Below is a small trained network, with its code and all its weights. Each question gives an input and a target symbol and asks what happens when units are switched off, that is, made to give their printed mean instead of their output.

import numpy as np


def w(rows, s, z=0):
    codes = np.array(rows[::2]) - 128.0
    scale = np.full(codes.shape[1], s)
    scale[-1] = z or s
    return codes * scale


def norm(h):
    return h / np.sqrt((h * h).mean(-1, keepdims=True) + 1e-5)


def f(y):
    return y / 2 * (1 + np.tanh(0.7978845608 * (y + 0.044715 * y**3)))


def softmax(a):
    e = np.exp(a - a.max(-1, keepdims=True))
    return e / e.sum(-1, keepdims=True)


def log_softmax(a):
    a = a - a.max(-1, keepdims=True)
    return a - np.log(np.exp(a).sum(-1, keepdims=True))


def net(x, mask):
    ids = ['ΓΛΞΩζητφ'.index(c) for c in x.split()]
    T = len(ids)
    res = E[ids] + P[:T]
    u = 0
    for l in range(2):
        r = norm(res)
        for j in range(2):
            rows = slice(3 * j, 3 * j + 3)
            q, k, v = (r @ M[l][rows].T for M in (Q, K, V))
            z = softmax(np.where(np.tri(T) > 0, q @ k.T / 3**0.5, -1e9)) @ v
            o = O[l][rows]
            res = res + np.where(mask[u + j], z, o[:, -1]) @ o[:, :-1]
        u += 2
        y = f(norm(res) @ A[l][:, :-1].T + A[l][:, -1])
        res = res + np.where(mask[u : u + 4], y, B[l][:, -1]) @ B[l][:, :-1]
        u += 4
    return log_softmax(norm(res)[-1] @ U[:, :-1].T + U[:, -1])


Q, K, V, O, A, B = {}, {}, {}, {}, {}, {}
E = w([
[155,137,173,124,17,161,48,101,155],'Γ',
[112,110,36,114,170,182,211,89,97],'Λ',
[144,117,78,214,75,93,196,140,65],'Ξ',
[136,247,70,209,128,161,14,90,74],'Ω',
[107,74,130,110,205,104,170,39,47],'ζ',
[137,133,29,149,74,139,169,204,80],'η',
[161,178,84,93,99,58,78,75,209],'τ',
[60,149,112,69,252,83,63,117,129],'φ',
],0.018)
P = w([
[20,3,91,194,134,153,119,103,194],'0',
[61,34,106,134,102,125,78,104,181],'1',
[94,60,106,112,109,119,83,111,167],'2',
[122,78,103,98,102,109,92,117,148],'3',
[143,108,117,73,105,112,102,122,138],'4',
[168,118,123,58,98,115,105,134,128],'5',
[182,138,135,37,88,118,110,142,106],'6',
[199,136,120,45,96,107,112,141,114],'7',
],0.0082)
Q[0] = w([
[121,160,50,62,35,60,65,95,36],'0.h1',
[126,138,145,182,139,145,246,218,113],'0.h1',
[110,130,152,98,132,118,81,55,120],'0.h1',
[118,93,145,85,105,111,105,115,89],'0.h2',
[88,146,199,176,92,134,133,195,189],'0.h2',
[132,125,120,196,91,169,26,113,136],'0.h2',
],0.012)
K[0] = w([
[177,160,120,105,121,151,171,116,6],'0.h1',
[52,139,134,218,134,148,42,94,189],'0.h1',
[150,112,156,100,116,97,212,131,85],'0.h1',
[167,133,143,128,143,122,129,132,107],'0.h2',
[112,87,134,117,111,101,146,128,215],'0.h2',
[173,115,128,109,129,134,187,137,45],'0.h2',
],0.013)
V[0] = w([
[121,159,138,109,115,117,209,170,219],'0.h1',
[46,123,116,74,127,220,106,220,116],'0.h1',
[170,173,161,255,182,139,56,202,79],'0.h1',
[126,214,116,219,170,180,31,108,93],'0.h2',
[91,141,103,135,134,248,143,89,111],'0.h2',
[122,133,108,198,137,130,184,89,79],'0.h2',
],0.0063)
O[0] = w([
[151,119,73,160,6,95,106,124,100,17],'0.h1',
[57,147,99,108,137,149,148,158,147,108],'0.h1',
[77,171,175,82,133,92,69,113,133,3],'0.h1',
[187,106,134,181,81,135,88,161,136,152],'0.h2',
[195,150,117,127,104,139,150,119,139,191],'0.h2',
[173,146,144,102,105,115,112,164,82,184],'0.h2',
],0.011,0.0052)
A[0] = w([
[175,105,108,235,54,136,119,225,134,76],'0.n1',
[148,109,118,210,100,91,211,159,41,5],'0.n2',
[135,206,144,150,135,91,111,162,139,68],'0.n3',
[78,57,254,124,158,86,247,16,179,3],'0.n4',
],0.0091,0.005)
B[0] = w([
[121,188,178,118,162,148,125,198,121,253],'0.n1',
[48,133,173,141,151,73,173,113,111,215],'0.n2',
[91,92,75,93,87,54,80,81,56,124],'0.n3',
[252,149,178,58,66,29,120,134,48,198],'0.n4',
],0.012,0.0044)
Q[1] = w([
[98,169,60,132,94,137,119,154,117],'1.h1',
[164,152,103,196,138,140,121,55,121],'1.h1',
[207,132,166,121,131,70,84,95,100],'1.h1',
[94,42,115,104,159,113,161,157,129],'1.h2',
[188,138,134,115,149,92,179,114,192],'1.h2',
[102,255,58,106,103,160,28,216,140],'1.h2',
],0.014)
K[1] = w([
[153,95,116,75,171,162,156,209,112],'1.h1',
[160,93,134,224,162,170,133,92,138],'1.h1',
[167,191,105,150,145,111,74,152,80],'1.h1',
[109,83,114,107,177,117,158,181,149],'1.h2',
[224,144,122,76,181,118,149,73,174],'1.h2',
[106,247,93,207,124,124,31,159,86],'1.h2',
],0.013)
V[1] = w([
[211,150,139,220,193,153,86,146,156],'1.h1',
[171,1,216,98,109,148,198,115,223],'1.h1',
[163,157,136,49,168,5,162,219,202],'1.h1',
[239,205,134,132,129,158,150,18,160],'1.h2',
[95,44,220,43,100,216,177,101,179],'1.h2',
[125,138,86,188,150,111,106,61,197],'1.h2',
],0.006)
O[1] = w([
[80,215,94,95,142,182,156,86,2,172],'1.h1',
[134,223,145,149,154,22,82,193,146,62],'1.h1',
[109,163,80,153,93,149,30,158,150,115],'1.h1',
[10,46,98,184,78,163,168,185,199,253],'1.h2',
[212,90,106,228,103,240,75,59,130,108],'1.h2',
[62,171,58,140,117,107,101,134,106,91],'1.h2',
],0.0073,0.0028)
A[1] = w([
[103,135,39,109,81,73,74,126,177,3],'1.n1',
[244,151,186,254,61,147,32,161,189,38],'1.n2',
[17,101,171,113,97,95,133,109,81,82],'1.n3',
[74,106,112,153,187,71,124,144,98,64],'1.n4',
],0.0098,0.0031)
B[1] = w([
[104,44,142,161,74,134,90,167,126,160],'1.n1',
[246,225,98,88,99,164,156,121,218,254],'1.n2',
[196,110,143,200,131,88,138,93,174,159],'1.n3',
[172,132,160,121,145,162,91,132,199,164],'1.n4',
],0.014,0.0068)
U = w([
[199,77,153,105,126,72,117,65,89,124],'Γ',
[107,155,200,168,162,86,169,128,173,59],'Λ',
[120,81,99,129,93,102,82,176,149,233],'Ξ',
[114,167,131,92,147,133,145,245,99,2],'Ω',
[121,86,101,137,170,208,162,92,99,158],'ζ',
[137,111,140,82,236,131,58,139,162,43],'η',
[199,162,150,112,93,184,112,124,175,110],'τ',
[109,193,106,159,138,140,73,100,60,183],'φ',
],0.012,0.0024)

Each question gives the input, a string of symbols that net reads in full, and the target symbol t.
The units are the heads (3 rows each of Q, K, V and O) and the neurons (one row each of A and B). Each row of codes is followed by its name. A weight is (code - 128) times the scale printed after its matrix; where a second scale follows, it is the last column's (O, A, B and U).
mask holds one flag per unit, layer by layer, with each layer's heads first. A switched-off unit (its flag False) gives its mean, the last column of its rows in O or B, instead of its output. The means were averaged over made-up inputs and are rounded, as every weight is.
A unit's drop is (log p(t) with every unit on - log p(t) with that unit switched off) / (log p(t) with every unit on - log p(t) with every unit switched off).
The circuit of an input: a set's keep is (log p(t) with only the set's units on - log p(t) with every unit switched off) / (log p(t) with every unit on - log p(t) with every unit switched off). Starting from all 12 units, units are removed one at a time, each time the one whose removal leaves the highest keep (on an exact tie, the one counted first), for as long as the keep stays at least 0.8.
circuit, biggest first: the units of the circuit, biggest drop first
top k neurons: the k neurons with the biggest drops, biggest first
top k neurons in layer l: the k neurons of layer l with the biggest drops, biggest first
which heads matter: for each layer, one digit per head in row order, 1 if its drop is at least 0.15 and else 0, layers parted by /
input Γ Γ Γ Ω, target φ: circuit, biggest first	(1.h1; 0.h2; 1.h2; 1.n2)
input τ η φ Ω Γ τ Λ τ, target Ω: which heads matter	11 / 01
input η Γ Γ Ξ Ξ, target Λ: which heads matter	00 / 00
input Ω ζ Γ Γ Ξ τ, target Γ: top 3 neurons	(0.n3; 1.n2; 1.n3)
input Λ ζ Ω, target ζ: circuit, biggest first	(0.h1; 1.h1)
input ζ ζ τ φ φ Λ Ω ζ, target ζ: circuit, biggest first	(1.h1; 0.h2; 0.n4)
input Γ Ω τ Γ, target Λ: which heads matter	01 / 11
input ζ Ω ζ Λ, target Ω: circuit, biggest first	(0.h2; 1.h2; 0.n1)
input Γ Λ Γ Γ Ω τ φ Γ, target Ω: circuit, biggest first	(1.h2; 1.n2)
input Λ Λ Ω η Γ Λ ζ Ξ, target Γ: which heads matter	10 / 10
input Ξ φ Ω Ω Ω, target Γ: which heads matter	10 / 11
input Γ η ζ Γ Ω, target ζ: circuit, biggest first	(1.h1; 1.n2)
input Ω Λ η Λ ζ Γ Λ φ, target Ω: which heads matter	11 / 01
input Γ Γ φ Ξ ζ Γ Ω Γ, target ζ: which heads matter	10 / 10
input Γ η Ω Ξ η Γ, target Ξ: which heads matter	10 / 01
input Γ τ η Γ φ Ω ζ Γ, target ζ: which heads matter	00 / 10
input Γ Ω Ξ Λ Ξ τ Γ, target Γ: top neuron in layer 0	(0.n1)
input Λ τ Λ η, target Ω: which heads matter	00 / 00
input Γ ζ Ξ Ω Γ η, target Ξ: top neuron	(0.n3)
input η Ω Γ φ, target Ξ: which heads matter	11 / 00
input Ω ζ ζ, target ζ: top 2 neurons	(0.n4; 1.n2)
